Here is a tiny trained network, its code and every weight. The questions are about switching its units off for an input and a class, where a switched-off unit gives its printed mean instead of its output.

import numpy as np


def w(rows, s, z=0):
    codes = np.array(rows[::2]) - 128.0
    scale = np.full(codes.shape[1], s)
    scale[-1] = z or s
    return codes * scale


def f(y):
    return y / 2 * (1 + np.tanh(0.7978845608 * (y + 0.044715 * y**3)))


def log_softmax(a):
    a = a - a.max(-1, keepdims=True)
    return a - np.log(np.exp(a).sum(-1, keepdims=True))


def net(x, mask):
    res = np.array(x, float).reshape(1, 5) / 4 @ E
    y = f(res @ A[0][:, :-1].T + A[0][:, -1])
    res = res + np.where(mask, y, B[0][:, -1]) @ B[0][:, :-1]
    return log_softmax(res[-1] @ U[:, :-1].T + U[:, -1])


A, B = {}, {}
E = w([
[93,210,97,3,38,178,61,1,153,36,203],'x0',
[85,69,227,187,105,27,26,47,63,41,34],'x1',
[198,241,198,206,232,188,61,148,24,78,229],'x2',
[15,47,106,202,50,244,29,156,65,236,199],'x3',
[221,71,239,142,28,165,94,221,235,75,173],'x4',
],0.0042)
A[0] = w([
[179,205,162,165,196,160,94,139,65,101,191,71],'N1',
[82,52,73,72,49,87,193,111,204,168,57,87],'N2',
[56,158,62,124,201,91,151,63,51,167,86,87],'N3',
[146,57,152,235,206,99,178,233,99,212,70,78],'N4',
[83,51,74,75,51,85,192,109,203,166,59,90],'N5',
[234,195,132,68,197,50,208,123,178,37,77,89],'N6',
[54,161,60,125,202,93,153,65,51,168,84,89],'N7',
[217,42,235,162,29,149,97,222,224,57,140,134],'N8',
[45,80,108,173,80,209,54,157,87,207,183,64],'N9',
[184,211,164,171,202,162,92,140,60,98,197,55],'N10',
[54,161,60,125,202,93,153,65,50,168,84,83],'N11',
[81,53,76,76,51,85,190,110,202,165,59,92],'N12',
[47,79,110,171,81,206,56,156,88,205,182,68],'N13',
[224,189,134,76,191,57,201,118,173,45,79,100],'N14',
[64,59,228,186,115,30,17,41,49,47,37,114],'N15',
[183,210,165,170,200,161,93,139,60,99,196,65],'N16',
[73,228,102,28,33,185,50,3,149,57,206,106],'N17',
[53,161,58,124,201,94,153,63,52,168,84,4],'N18',
[168,187,36,66,159,206,219,199,175,216,216,85],'N19',
[146,59,151,225,202,97,175,227,102,207,73,80],'N20',
[55,161,60,125,201,92,152,65,51,169,84,89],'N21',
],0.0046,0.002)
B[0] = w([
[73,120,152,146,175,165,84,163,75,110,93,180],'N1',
[71,129,165,146,189,181,65,183,55,107,101,194],'N2',
[164,150,148,103,98,145,105,163,157,154,177,187],'N3',
[173,68,65,58,141,76,152,111,67,72,138,212],'N4',
[77,129,161,144,183,180,70,179,65,110,104,192],'N5',
[71,123,189,178,86,65,167,72,76,188,135,221],'N6',
[167,151,152,100,94,144,102,165,158,157,180,189],'N7',
[182,162,168,76,85,136,86,179,160,184,225,243],'N8',
[79,121,177,179,74,53,194,59,84,182,120,201],'N9',
[82,120,148,143,164,162,91,157,81,114,102,186],'N10',
[166,150,151,100,97,143,103,164,156,155,176,188],'N11',
[79,129,160,143,181,179,71,179,67,111,105,191],'N12',
[84,122,172,175,80,56,188,65,86,177,121,199],'N13',
[67,122,190,179,83,63,167,70,76,195,137,211],'N14',
[188,200,56,188,63,223,196,155,192,90,19,251],'N15',
[68,118,154,147,180,166,80,166,72,108,95,186],'N16',
[178,44,61,51,150,56,164,111,33,60,134,254],'N17',
[172,151,158,98,79,146,106,174,132,159,174,174],'N18',
[159,186,72,197,74,205,189,143,159,82,2,226],'N19',
[174,66,65,59,142,76,152,111,58,66,142,205],'N20',
[169,153,153,99,92,144,101,167,159,158,182,188],'N21',
],0.0072,0.005)
U = w([
[41,122,197,195,83,50,192,31,105,207,139,100],'0',
[37,126,156,147,254,178,14,184,95,95,103,108],'1',
[188,46,30,18,156,67,153,99,85,42,151,112],'2',
[177,198,52,208,69,193,192,138,191,89,43,111],'3',
[195,158,177,70,81,135,55,179,189,190,236,143],'4',
[103,122,102,135,220,112,105,59,247,125,147,252],'5',
],0.0084,0.0039)

Each question gives the input, the list of numbers given to net, and the class t.
The units are the neurons (one row each of A and B). Each row of codes is followed by its name. A weight is (code - 128) times the scale printed after its matrix; where a second scale follows, it is the last column's (A, B and U).
mask holds one flag per neuron, in row order. A switched-off neuron (its flag False) gives its mean, the last column of its row in B, instead of its output. The means were averaged over made-up inputs and are rounded, as every weight is.
A unit's drop is (log p(t) with every unit on - log p(t) with that unit switched off) / (log p(t) with every unit on - log p(t) with every unit switched off).
The circuit of an input: a set's keep is (log p(t) with only the set's units on - log p(t) with every unit switched off) / (log p(t) with every unit on - log p(t) with every unit switched off). Starting from the 12 units with the biggest drops (on a tie, the unit counted first), units are removed one at a time, each time the one whose removal leaves the highest keep (on an exact tie, the one counted first), for as long as the keep stays at least 0.8.
circuit, biggest first: the units of the circuit, biggest drop first
k most important neurons: the k neurons with the biggest drops, biggest first
drop when u is switched off: that unit's drop, to one decimal
input [-2,2,-1,-4,5], class 4: 2 most important neurons	(N8 N9)
input [-7,7,6,0,7], class 2: circuit, biggest first	(N4)
input [-8,-8,3,-4,1], class 2: 3 most important neurons	(N4 N20 N15)
input [-2,-3,3,-1,3], class 5: 2 most important neurons	(N15 N17)
input [-6,-5,4,1,-2], class 2: 2 most important neurons	(N4 N20)
input [-7,3,4,-8,2], class 0: 2 most important neurons	(N6 N14)
input [-6,-5,7,7,6], class 0: 2 most important neurons	(N9 N13)
input [0,-7,2,8,1], class 0: 2 most important neurons	(N9 N13)
input [-6,8,-4,6,-1], class 3: 2 most important neurons	(N15 N17)
input [1,1,5,-4,5], class 1: circuit, biggest first	(N16 N1)
input [-3,-4,1,7,-2], class 0: 3 most important neurons	(N9 N13 N15)
input [-2,-6,3,0,-5], class 3: 2 most important neurons	(N19 N8)
input [0,-6,-7,8,4], class 0: 2 most important neurons	(N9 N13)
input [1,-5,4,3,-4], class 3: circuit, biggest first	(N19)
input [1,-4,1,-8,-7], class 0: 2 most important neurons	(N6 N14)
input [8,8,-7,5,8], class 2: 2 most important neurons	(N17 N19)
input [-3,-3,8,-8,8], class 0: 2 most important neurons	(N6 N14)
input [-1,0,4,-5,-6], class 4: drop when N7 is switched off	0.2
input [-1,1,-2,-7,3], class 0: drop when N12 is switched off	0.0
input [-4,7,-7,-3,0], class 1: drop when N2 is switched off	0.5
input [-6,-4,-3,5,-4], class 2: drop when N14 is switched off	0.2
input [2,-3,7,-6,-7], class 1: circuit, biggest first	(N16)
